Here is a tiny trained network, its code and every weight. The questions are about switching its units off for an input and a class, where a switched-off unit gives its printed mean instead of its output.

import numpy as np


def w(rows, s, z=0):
    codes = np.array(rows[::2]) - 128.0
    scale = np.full(codes.shape[1], s)
    scale[-1] = z or s
    return codes * scale


def f(y):
    return np.maximum(y, 0)


def log_softmax(a):
    a = a - a.max(-1, keepdims=True)
    return a - np.log(np.exp(a).sum(-1, keepdims=True))


def net(x, mask):
    res = np.array(x, float).reshape(1, 6) / 4 @ E
    y = f(res @ A[0][:, :-1].T + A[0][:, -1])
    res = res + np.where(mask, y, B[0][:, -1]) @ B[0][:, :-1]
    return log_softmax(res[-1] @ U[:, :-1].T + U[:, -1])


A, B = {}, {}
E = w([
[233,111,113,114,151,243,199,122,10,101],'x0',
[128,127,130,128,126,127,128,128,129,131],'x1',
[22,127,138,140,68,130,253,154,87,231],'x2',
[126,130,137,121,127,127,128,123,129,129],'x3',
[130,126,125,131,130,127,129,131,129,128],'x4',
[125,125,118,134,129,130,129,130,126,125],'x5',
],0.0041)
A[0] = w([
[192,107,136,117,145,122,58,123,149,112,194],'neuron 1',
[129,123,128,134,123,113,121,132,143,144,72],'neuron 2',
[109,127,133,132,124,109,110,134,149,137,64],'neuron 3',
[175,134,143,119,136,123,81,125,144,112,175],'neuron 4',
[118,126,130,132,124,113,117,129,143,138,77],'neuron 5',
[64,135,160,109,109,120,231,124,118,183,222],'neuron 6',
[58,137,131,131,118,79,71,134,189,150,33],'neuron 7',
[90,139,126,137,118,96,93,126,167,146,44],'neuron 8',
[107,129,130,130,122,110,109,133,149,136,64],'neuron 9',
[130,130,132,130,130,128,127,129,129,126,138],'neuron 10',
[214,143,139,123,125,125,39,134,150,115,192],'neuron 11',
[66,120,125,135,120,128,200,144,114,155,222],'neuron 12',
[128,128,128,134,123,120,124,130,137,135,74],'neuron 13',
[252,135,126,135,122,179,189,132,62,142,2],'neuron 14',
],0.014,0.00065)
B[0] = w([
[119,150,55,202,105,109,112,146,138,157,223],'neuron 1',
[130,122,143,114,133,137,138,126,121,123,146],'neuron 2',
[132,118,160,99,138,144,146,122,115,117,163],'neuron 3',
[120,146,81,176,110,108,117,132,136,170,195],'neuron 4',
[131,122,149,109,135,139,140,125,120,121,152],'neuron 5',
[152,162,27,221,118,97,59,140,156,140,238],'neuron 6',
[142,92,220,32,150,178,187,108,84,91,239],'neuron 7',
[136,105,185,70,143,160,164,118,101,107,196],'neuron 8',
[132,119,160,99,137,143,146,121,114,116,164],'neuron 9',
[126,128,126,131,127,128,128,131,127,127,131],'neuron 10',
[114,158,46,215,99,104,108,149,140,171,236],'neuron 11',
[145,152,56,196,120,106,77,135,152,139,209],'neuron 12',
[127,122,136,119,131,134,133,130,124,128,138],'neuron 13',
[96,90,254,8,150,135,167,109,131,95,255],'neuron 14',
],0.0088,0.0067)
U = w([
[134,162,10,254,100,88,84,152,154,174,255],'0',
[122,94,246,2,156,168,172,105,102,82,1],'1',
],0.0093,0.00081)

Each question gives the input, the list of numbers given to net, and the class t.
The units are the neurons (one row each of A and B). Each row of codes is followed by its name. A weight is (code - 128) times the scale printed after its matrix; where a second scale follows, it is the last column's (A, B and U).
mask holds one flag per neuron, in row order. A switched-off neuron (its flag False) gives its mean, the last column of its row in B, instead of its output. The means were averaged over made-up inputs and are rounded, as every weight is.
A unit's drop is (log p(t) with every unit on - log p(t) with that unit switched off) / (log p(t) with every unit on - log p(t) with every unit switched off).
unit that matters most: the unit with the biggest drop
top k neurons: the k neurons with the biggest drops, biggest first
drop of u: that unit's drop, to one decimal
input [-3,-4,-1,8,6,-8], class 1: unit that matters most => neuron 6
input [7,-7,-8,2,8,-2], class 0: top 2 neurons => [neuron 11; neuron 1]
input [-5,4,4,3,-6,4], class 1: top 3 neurons => [neuron 7; neuron 11; neuron 1]
input [-6,-4,5,1,-6,6], class 1: top 3 neurons => [neuron 7; neuron 11; neuron 8]
input [7,1,7,8,5,-8], class 0: top 2 neurons => [neuron 6; neuron 12]
input [6,6,7,5,-2,-2], class 0: top 2 neurons => [neuron 6; neuron 12]
input [-7,0,-6,-8,-2,-7], class 1: top 4 neurons => [neuron 7; neuron 6; neuron 8; neuron 12]
input [-8,5,4,1,-7,-5], class 1: drop of neuron 7 => 0.6
input [-8,-2,5,6,-3,8], class 1: drop of neuron 7 => 1.5
input [-3,2,-1,-4,3,5], class 1: drop of neuron 6 => 0.2
input [-7,-3,1,0,3,-8], class 1: drop of neuron 12 => 0.0
